In the rows, zero is written as 128.
Each row has a class, written as a number after it.
[162 129 113  84 127 130 122 114 106 134 121 123 139 109 148  97 152  96
 113 109 155 130 132 124  79 117 168 125 129 113 140 127  96 117 189 118
 149 164  72 161 180 148 107 134 150 128] | 7
[127 112  88 180 115 134 154 124 130 112  81 150 132  84 173  94  99 186
  81 120 145 111 114 175  96  95  71 170 184 182  87 116 161 135 113 140
 129 165 191 130 133  77 110 136 118  71] | 4
[117 103  83 122 145  95 119 118 138 118 150 129 125 171 126 121 132 154
 132 152 134 125  77 140 130 137  91 130 153 152  99 157 120 144 128 133
 106 159 161  93 157 119 106 128 110 135] | 4
[ 84 145 120  98 110 149  93 109 165 147 131 116 148  76 122 160 121 128
 161 123 171 128 118  57 122 150 152 119 111 141 112 123 135 126 157 140
 180 107 126 169 161 154 101 123 138 105] | 4
[143 201 117 139 148 135  87 171 123 150 178 138 157 157 129 105 146 177
 153 149 146  96 154 119  91 149  78 109 127 145 154 136 118 149 146 122
 153 158  94 176 135 140  85 131 161 159] | 2
[112  71  63  80 104 141 144 158 119 142 125 188 144 132 149  41  83  94
 138 172 122 106 159 145 135 151 139 128  85  91  98 138  93 157  87 170
 129 141 148 104 134 128 101 166 133 158] | 4
[128 145 125 158 123 147 136 136 114 145 103 121 126 118 110 141 137 119
 104 125 139  97 135 140 112 112 140 120  98 143 124 152 141 127 125 137
 122 139 142 153 146 128 140 136 124 115] | 6
[122 110 159 116 106 119 115 134 141 108  96 151 139 116 124 156 111  77
 113 113 134 125 132 141 123 105 155 135 138 122 128 135 124  97 126 115
 154 107  98 149 118 132 164 117 114 113] | 5
[155 165 130 132 138 135 104 119 144 127 100 132 126 129 135 103 171 118
  89 121 119 120 170 102  97 149 134 102 143 100 131 129  90 177 127 108
 120 121 132 116 139 142  94  97 203 126] | 2
[111 166 142  98 124 160 131 129 114 156  88 132 174  63 155 139 122 104
 105 104 147 136 163  74 106 127 183 111 109  83 133  76 103 179 109  95
 125  47  79 107  82 113 156 116 149  87] | 7
[136 119 129  78  96 115 154 100 126 111 111 180 148  57 128  98  78 139
 157 129 139 117 108 165 156  98 131 161 103 111 115 103 150 122 118 112
 172 107 117 146  96 142 148 131  88 136] | 8
[ 54 151 165 105 121 135 163 155 124 119  61 162 114 151 152 127 161 145
 140 156 126 106 145 140 106 128  94 157 134 127 162 161 145 126 153 111
 149  72 158  94  85 109 252 146 114 149] | 7
[148 148 101 115 112  72 119 153  86 122 110 108 138  58 135 148 126 124
 170 107 107 114 193 150 119 108 103 127 114  91 177 131 146 161 156 114
 157 157 152 109 137 167  67 147 105 142] | 1
[137 140 118 112 136 123 129 155 120 172 175 103 129 122 119  95 122 148
 123 156 138 111 128  89 133 150 130 120 113 113 133 139 148 160 112 144
 134 155 102 140 115 141 138 120 127 104] | 7
[132 160 104  77 116 146 150 178 126 178  79 198 122 120 115 105  81 102
  84 165 169 109 149 109 155 127 167 115  66 149 120 118 115 138 162 132
 126 139 161 105 106 118 150 145 150 112] | 1
[123 106 144 126 144 131 165 114 132 118 143 117  95 116 148 185 130 122
 124  81 127 137  76 175 137  95 124 144 182 115 137 109 135 157 136 120
 150 113 107 203 176 160 209 116 183 124] | 5
[115 168 141 169 136 134 108 120 126 108 101 101 119  88 145 180 191 156
 119 125 131 134  91 136  87  82 133 143 107 162 157  85 149 101 131 120
 123  80 140 162 142 141 163 143 116 161] | 0
[145 109 133 122 108 114 100  77 128 118  84 141 144 111 129 141 103 124
  95 150 131 122  63 149 127 125 157 138 109 139 102 129 121 112 149 105
  81 104 131 110 155 124 107 114 124 106] | 6
[145  93 126 117 125 146 102 115 150 126 109 153 148 147 124 145 123 123
 112 106 134 122 118 119 167 131 164 111 145 136 131 129 107 136 126 136
 137 109 141 122 124 133 117 111 148 135] | 2
[127 188 145 165 119 156 133 143 125 100 133 176 136 103 143 123 102 158
 123 106 128 110 142  98 127 128 142 113 108 133  88 120 142 149 125 135
 112 117 160 124 124 130 143 147 134 114] | 1
[133 173 138 128 134 161 109 126 150 104 166 162 130 175 111 101 121 134
 135 177 111 109 122 133 121 133 144 131 121 129 100 139 104 147 141 147
  97 123 127 122 127  99 138  99 101 162] | 2
[203  87  82 132 117 138 147 110 121 143 128 206 158 113 117  77 123 146
 128 158 151  90 103 178 143  99 150 122 123  99 146 144 148 132 157 149
 134 152 113 154 150 139 170 121 147 132] | 7
[107 154 140 153 143 138 108 145 114 145 138 108 123 115 154 127 147 132
 147 152 101 114 146 121 108 113 109  94  87  85  98 150 121 150 149 134
  71 101 156 112 125 140  25 143 184 135] | 3
[142 149 143 119 124  99 125 120 118 149 132 147 118 118 140 151 131  92
 136 110 117 125 139 150 114 123 139 114 133 104 140 128 131 111 141 139
 121 121  86 166 122 138 106 113 108 117] | 5
[102 120 118 150 128 170 110 147 142 135 106 153 144 124 141 136 117 117
 133 106 148 117  90 126 131 140 109 135 101 159 115 118 104 133 138 115
 137 149 144 129 146 140 154 138 142  99] | 1
[120 135 146 139 174 133 106 127  89  89 139 133 108 136 117 112 100 103
 132 147 142 134  78 170  88 127  93 152 142 120 149 145 128  97 183  83
 115 151  77 155 172 140 234 148  99 116] | 8
[115  71 103 150 148 129 138  99  93 164  60 109 145 144 105 148  97  84
 108 134 148 121  91 136 109 138 103 116 157 141 165 177 105  95 147 127
 106 124 108 141 183 109 177 127 144  91] | 6
[126 150 114 116 136 125 146 140 134 184 106 169  98 106 113 106  99 106
  98 153 130 123 141 158 112 130 138 139 105 131 127 108 130 137 123 131
 126 144 145 147 129 138 120 123 146 130] | 6
[124  83 122  85 123  87 134 149 141 168 157 118 146 102 119  83 130 112
 123 122 156 113  97 174 123 111 114 145 129 130 136 124 121 149 121 106
 155 169 108 178 140 127  45 120 149  59] | 8
[157 105 148 108 184 146 174 168  95 112 150 118 157 123 114 150 108  80
 107  69 143 151 133  77 176 127 107 117 115 131 157 103 141 135 136 110
 124 141  83 108  93 128 180 153  84 112] | 8
[119 180 167 133 121 135 166  93 120 142  56 100 138 128 109 133 110  95
 103 149 107 113 171  83  92 141 164 118 135 177 104 133 122 144 108 140
 121 115 162  91 113  96  65 112 158  76] | 3
[113 138  96 100 122 139  95 113 114 147  73 146 180 130 135 138  82  96
 127 157 137 137 121 134 100 112 184 143 144 135 131  91  81 122 114 124
 126  83  99 117 123 102 110 132 103 137] | 2
[118 107 127 144 117 122 136 169 134 108 124  97 149 102 104  78 109 106
 123 153 125 145 141 162 124 130 127 132 110 112 148 164 125 124 151 107
 132 144 145 131 124 123 138 169 124 158] | 3
[124 149 166  99  99  88  86 123 128 108 141 145  76 114 147 172 127 134
 157 111 126 116 142 183 128 130 133 133 109 115 159 152 134 129 150 102
 125 143 117 126 101 137 160  92  78 135] | 1
[150 188 145 139 136 121 142 145 123 116 110 102 122 119 110  84 190  90
 124 118 101 118 117 156  91 110 148 145  97 102 100 138 118 138 151  75
 120 150 153  66 137 135 178 125  97 104] | 7
[119 140 140 137 118 118 140 134 106 110 132 137 143 115 112 127 139 129
 116 136 139 146 129 110 115 138 153 110 107 134 150 114 155 148  78 133
 106 112 135 134 111 137 125 157 131 112] | 4
[ 89 134 143 136 106 179 133 105  81 115 105 123 103 163 164 147  88 153
 115  69 159 113 133 115 121 164 133 111 154 170  90 155 118 120 101 150
 142 163 128 130 134 119 187 144 125  72] | 4
[ 86  71 127 145 110 153  95 110 114 123 155 229 108 132 130 143 137 157
 135 122 151 110 128 214  91  78 110 118 132 146 125  94 102 117 112 156
 138 165 133 147 147 134  74  99 146 139] | 0
[143 119 158 146 100 128 160 111 140  95 120 174 112 133 138 122 122 114
 129 101 119 123 125 154 120 156 128 133 136 133 136 165 152 125 151 128
 124 143 147 139 147 143 159 132 146 112] | 5
[120  87 139 107 106  98 133 164 121  85 112 143 157 136 102  78  38  77
 150 158 103 144 140 178  81 125 140 167 131 115 168 172 114  63 142 124
 134 154 155 128 204 123 117 164 157 136] | 6
[120 133 125 127 132 142 175 136 120 124 105 125 130 109 130 122  75 125
 127 146 115 116 154 158 121  85 151 137 146 110 107 133 123 126 144 150
 139 124 152 107 143  97 179 131 140 125] | 3
[ 88 129 145 128 130 124 110 124 134 146 105 132 134 143 155 161 150 139
 101  22 167 149  74 125 169 147 113  98 191 146 103 113 118  88 147 117
 147 130 114 185 108 143 130 146  97  59] | 4
[158 168 110 101 137  80 132 118 157 174 115 129 115  93 107 138 134  69
 116 163 115 135 109 111 145 143 158 111 120 155 101 121 122  83 202 133
 160  94 139 186 183 116 121 127 140 171] | 3
[137 102 173 122 114 117 121 179 125 116 153 148 133 160 127 125 209 132
  80 109 144 130 103 138 149  92 141 111 110  90 115 116 126  75 148 138
 129 174 115 109 140 138 189 111 142  66] | 2
[110 129 141 137 103  72 118 123 118 122 142 173 141 148 125 136 152 121
 149 128 110 105 128 161 124 143 129 124 149 150 116 139 129 153 108 127
 135 136 130 131 125 124  91 127  82 131] | 1
[109 134 141 149 140 146 125 116 133 115 119 122 150 130 109 134 143 142
 145 123 118 117 131 105 147 142 117 111 127 133 120 137 143 186  97 129
 114 104 160  88  85 141  90 127 112 126] | 4
[ 90 172 155 140 108 150 138 127  82 173 146 161 112 166 141 136 145 160
 193 122 138 136 115 177 137 140 114 130 123 119 129 156 152 153 144 124
 137 125 118 178 116 172  93 161 196 153] | 8
[129 116 131 100 117  72 150 120 131  96 141 178 138  96 137 107 122 117
 106 131 172 157 143  65  67 130 153 114 123 167 162 133 140  89 119 139
 114 126 101 167 138 118  95 160 123 153] | 1
[182 121 129 122 128  88 127 105 110 104 124 134 113 118  85  97 160 134
  90 128  86 117  94 187 192 170 127  98  45 165 159 107 100 127 128 118
 151 131 181  88 150  98 179  98 127 161] | 8
[111 100 169  51 121 101 129 104  91 126 108 127 114 120 137 136 105 136
 125 123 126 119 117  89 136 140 145 120 125 143 166 103 130 101  82 147
 181 110 103 160 122 172 145 127 156 119] | 7
[124 125 114 137 170 123 125 140 127 170 131 121 144 171 131 147 128 122
 152 122 112 145  88 106 128 151 125 136 142 141 144 121 123 130 103 122
 126 127 137  79 129 144 152 129 145 121] | 7
[118 170 150 152  91 159 163 134 137 117 141 133 124 110 129 122  88 124
 141 121 114 128 131 149 123 151 115 143 128 108 117 146 141 164 127 126
 122 133 134 153 137 119 173 112 154  87] | 5
[138 139 152 155 156  55 158 101 135 150 138 128 111 113 139  99 223 155
 135  95  87 134 120 118 142 149 119 106 147 105 115 142 164 151 149 134
 129  93 180 106 140 161  55 139 172 147] | 8
[125 100 146 102  99 142 122 110 113 139 118 135 126 141 145 125 133 135
 158 134 145 123  95 174 117 122 170 159 115 153 171 138 146 115 133 139
 147 145 104 168 113 153 133 140 114 140] | 7
[110 134 140 121 110 133 132 143 129 136 117  91 157 166 139 130 148 160
 134 105 155 118  73 148 138 120 145 131 133 161 105 144 116 131 103 112
 150 126 138 135 135 127 147 144 167  94] | 4
[ 87 158 125  66  83 121 173 127 115 102  98 127 135  99 161 180 175 153
 126 118 149 119 134 164 113  46 145 164 103 102 113  96 134 128 187 143
 153 153 115  87 119 125 167 122  53 112] | 5
[ 98 133 134 160 168 125 127 180 149 162 138 145 145 157 130 115 147  76
 151  94 130 129 150 167  79 119 197 138 156 141 108 135 125 161  85 102
 133 106 149  94 104 126 115 175 102 134] | 4
[ 92 132 131 122 142  87 121 122  93 143  84  57 189 178 115 118 148 153
 149 131 127 131 108 146 105 110 111 145 183 156 142 127 104 114  88 128
 164 153  96  82  94 120  91 128  75 105] | 4
[116 147 130 124 120 113 114 117 110 114 105 139 118 122 149 103 107 146
 122 117 129 130 106 181 108 133 127 133 172 108 136 121 133 134 142 123
 115 143 144 166 149 151 108 148 143  76] | 4
[128 165 127 123 113 117 145 164 130 126 116 164 139 141 114 126 123 122
 120 116 123 124 125 130 166 134 126 111 112 134 117 132 115 141 146 122
 126 131 172 116 133 122 137 137 144 124] | 1
[134 156 152 113 119 118 106 126 112 157 146 101 134 148 120 125 151 124
 177 130 112 116  62 131 135 128 154 133  84 125 115 141 143  98 138 129
 116 147 133 120 134 170  87 133 106  83] | 7
[116 137 148 116  93 181 141 129 122 121 119 177  98 124 187 160 106  42
 163  81 136 104 158 126  90 160 150 146 110 183  86 161 105 170 147 106
 132 110 130 189 172 121 103 155 164 159] | 1
[147 148 164 138  99 185 124 126 123  97 102 138 150 119 100 137  68  73
 113  89 143 133 166 101 126 117 141 124 125 207 112 149 110 100  98 116
 127 109 121 160  71  61  87 116  68 144] | 2
[ 72  65 153  91  86 136 111 123 155  95  90 151 160 112 162 186 171 100
 184  94 141 106 150 139 110 111 128 153 119 118 125 146 131 145 135 108
 164 112 151  73 123 140  97 118 119  99] | 4
[163 154  83 150 143 105 135 117 136 132 124 149 137  87  96  85  85 104
  96  99 134 134 145 146 117 122 146  95 151 141 116 131  81 175 116 100
 110 126 146 133 132  90  89 116 122 152] | 1
[131 130 173 102 133 133  84  85  98 122 146 180  82  68 143 122  80 114
 156  75 136 143 140 109  63 126 109  88 131 114 145 120 102  58 140 120
 155 123 101 207 186 172  56  99 243 112] | 7
[122 147 173 119 174 130 149 135 138 161 145 109 110 132 133 122 130 154
 109 118 143 116  85  93 128 117 148 124 139 161 118 107 145 127 136 131
 104  97 127 140 109 145 128 140 123 110] | 0
[113 146 143 126 117 142 119 122 162  99 113 140 136 154 121 147 112 169
 113 120 150 135 117 146 130 107 123 130 200 133 114 148 125 162 160 116
 127 137 169 129 151 116  92  95 212  85] | 4
[116 107 128 141 135 180 166 130 110 146 126 132 138 122 113  82 108 132
 149 125 135 106 110 138 115  82 119 140 120 118  96 146 127 155 108 134
 118 154 148  98 114 135 113 125 144  90] | 7
[142 126 127 125 126 107 115 143 128  74 119 119 127 126 132  80 167 138
  60 128 133 126 125 144  99 110 139 121 136 135 122 135  96 128 145 107
 123 133 148 128 160 108 136 141 139 152] | 2
[152  78  85 132 133 144 111 154 180 191 112  59 113 135 122 143 123  88
 140 110 113 136  72 159 181 137 152 159  93 141 143 124  95 129  68 116
 156 138 154 114 134 150 192 104 145 149] | 0
[107  86 138 107 113 102 128  90 175  97  85 100 145 103 114 111 195  91
 114  59 145 177 124  79  91 110 147 124 139 114 119 142  87 106 120  95
 128 141 160  60 127 154  38 114 135 106] | 2
[163 139 150 110 139 111 105 118  91 141 118 122 104 124 133 107 119 113
 101 114 113 119 112 173 121 142 138 117 138 129 157 121 114 142 151 102
 109 144 119 149 132 136  98 114 141  93] | 7
[100 163 144 140  99 125 145  68 115 134 101 104 115  80 131 167 107 155
 141  95 135 171 141  56 122 175 149 127 144 176 143 120 143  94 177 177
 168 141 141 126 166 120 145 111 118 124] | 1
[145 125 152 166 113 126  96 124 127 121  94  57 154 146 110 155 176 164
 114 134  91 156  90 127 191 130 143 148 156 150 153 131 163 127 158 145
 155 130 159 121 120 149 108 119 138 154] | 7
[ 89 173 132 167 111 158 117 151 113 211 130  99 107 111 140  91 158 152
 132  72 110 151 129 162 144 128 105 122 121 117 110 103 119 116 116 162
 143 174 145 169  75 136  35 118 116  94] | 7
[170 161 171 106 105 147 116 127  93 107 122 167 146 124 115 165 121 119
 122 128 121 120 139 127 153  96 133 116 131 136 108 107 136 147 174 115
 120 118 136 142 134 138  43 109 177 123] | 2
[108 134 145 124 160  93 137 136 108 166 123 110 134 109 107 152 100 126
 144 137 122 115 170  77 123 139 132 109 155  84 131 169 161 152 137 121
 132  90 124  94 130 163 132 137 139 134] | 6
[152 112 125 105 166 161  89 109 102 138 108 138 150 129 124 132  84 101
 186 181 135  82 153  76  88 135 114 137 123 121 172 166 145 129 162 135
 146 130  72 123 131 178 122 125 123 148] | 7
[153  94 187 124  94 125 159 117 123 150 117 166  95 125 171  38 144 129
 123 118 106 110 121 178 103 191 151 151  64 210 148 143 130  87 111 140
 148 131 156 120 107  85 146 129 134 147] | 7
[136 145 121  75 134 139 164 143  89 132 119 143 142 139 131 139 107  84
 143  46 142 105 142 162 148 148 131  93 100 164 145 149  69 142 177  89
 166 111 143 146 175  92 136 158 160 139] | 8
